Here is a tiny trained network, its code and every weight. The questions are about switching its units off for an input and a class, where a switched-off unit gives its printed mean instead of its output.

import numpy as np


def w(rows, s, z=0):
    codes = np.array(rows[::2]) - 128.0
    scale = np.full(codes.shape[1], s)
    scale[-1] = z or s
    return codes * scale


def f(y):
    return y / 2 * (1 + np.tanh(0.7978845608 * (y + 0.044715 * y**3)))


def log_softmax(a):
    a = a - a.max(-1, keepdims=True)
    return a - np.log(np.exp(a).sum(-1, keepdims=True))


def net(x, mask):
    res = np.array(x, float).reshape(1, 8) / 4 @ E
    y = f(res @ A[0][:, :-1].T + A[0][:, -1])
    res = res + np.where(mask, y, B[0][:, -1]) @ B[0][:, :-1]
    return log_softmax(res[-1] @ U[:, :-1].T + U[:, -1])


A, B = {}, {}
E = w([
[228,120,137],'x0',
[135,47,168],'x1',
[166,73,198],'x2',
[213,40,132],'x3',
[20,88,145],'x4',
[254,139,175],'x5',
[96,94,66],'x6',
[157,173,206],'x7',
],0.0068)
A[0] = w([
[108,195,138,216],'N1',
[110,195,113,190],'N2',
[121,147,157,253],'N3',
[122,57,36,139],'N4',
[144,10,130,61],'N5',
[146,133,68,140],'N6',
[125,88,108,49],'N7',
[156,113,210,157],'N8',
[121,185,184,88],'N9',
[106,187,223,142],'N10',
[125,164,14,137],'N11',
[198,88,200,102],'N12',
[92,81,71,167],'N13',
[138,98,145,134],'N14',
[115,154,116,104],'N15',
[187,123,151,73],'N16',
],0.014,0.0063)
B[0] = w([
[123,126,196,228],'N1',
[158,116,180,218],'N2',
[132,120,254,219],'N3',
[109,172,66,223],'N4',
[132,132,79,199],'N5',
[128,175,132,167],'N6',
[122,113,58,126],'N7',
[169,78,177,226],'N8',
[118,110,125,166],'N9',
[114,85,169,214],'N10',
[118,144,138,236],'N11',
[173,86,96,253],'N12',
[64,164,125,225],'N13',
[166,154,87,152],'N14',
[126,131,121,139],'N15',
[151,115,119,188],'N16',
],0.0085,0.0074)
U = w([
[101,210,68,11],'0',
[195,9,94,42],'1',
[45,77,112,104],'2',
[195,251,138,100],'3',
[90,68,179,101],'4',
[105,100,168,253],'5',
[177,136,150,246],'6',
],0.011,0.006)

Each question gives the input, the list of numbers given to net, and the class t.
The units are the neurons (one row each of A and B). Each row of codes is followed by its name. A weight is (code - 128) times the scale printed after its matrix; where a second scale follows, it is the last column's (A, B and U).
mask holds one flag per neuron, in row order. A switched-off neuron (its flag False) gives its mean, the last column of its row in B, instead of its output. The means were averaged over made-up inputs and are rounded, as every weight is.
A unit's drop is (log p(t) with every unit on - log p(t) with that unit switched off) / (log p(t) with every unit on - log p(t) with every unit switched off).
The circuit of an input: a set's keep is (log p(t) with only the set's units on - log p(t) with every unit switched off) / (log p(t) with every unit on - log p(t) with every unit switched off). Starting from the 12 units with the biggest drops (on a tie, the unit counted first), units are removed one at a time, each time the one whose removal leaves the highest keep (on an exact tie, the one counted first), for as long as the keep stays at least 0.8.
circuit, biggest first: the units of the circuit, biggest drop first
most important unit: the unit with the biggest drop
k most important neurons: the k neurons with the biggest drops, biggest first
drop when u is switched off: that unit's drop, to one decimal
input [-7,-2,6,3,-2,3,-1,1], class 1: 2 most important neurons => (N13; N12)
input [-2,-2,1,4,-4,7,1,7], class 1: circuit, biggest first => (N12; N8)
input [-3,-2,6,1,-1,1,4,8], class 1: circuit, biggest first => (N13; N12; N8)
input [-7,6,5,-3,-8,7,-6,7], class 1: circuit, biggest first => (N12; N8)
input [-2,3,5,7,5,-4,5,1], class 0: 2 most important neurons => (N4; N5)
input [-2,-2,6,7,-2,0,6,5], class 1: most important unit => N12
input [4,7,8,-5,-1,1,-7,5], class 1: 2 most important neurons => (N12; N8)
input [-4,2,5,-7,-5,2,-1,5], class 4: drop when N10 is switched off => 0.3
input [6,1,-1,8,6,-6,5,-4], class 0: drop when N4 is switched off => 0.2
input [-6,-2,0,6,-2,7,-4,7], class 1: drop when N12 is switched off => 0.3
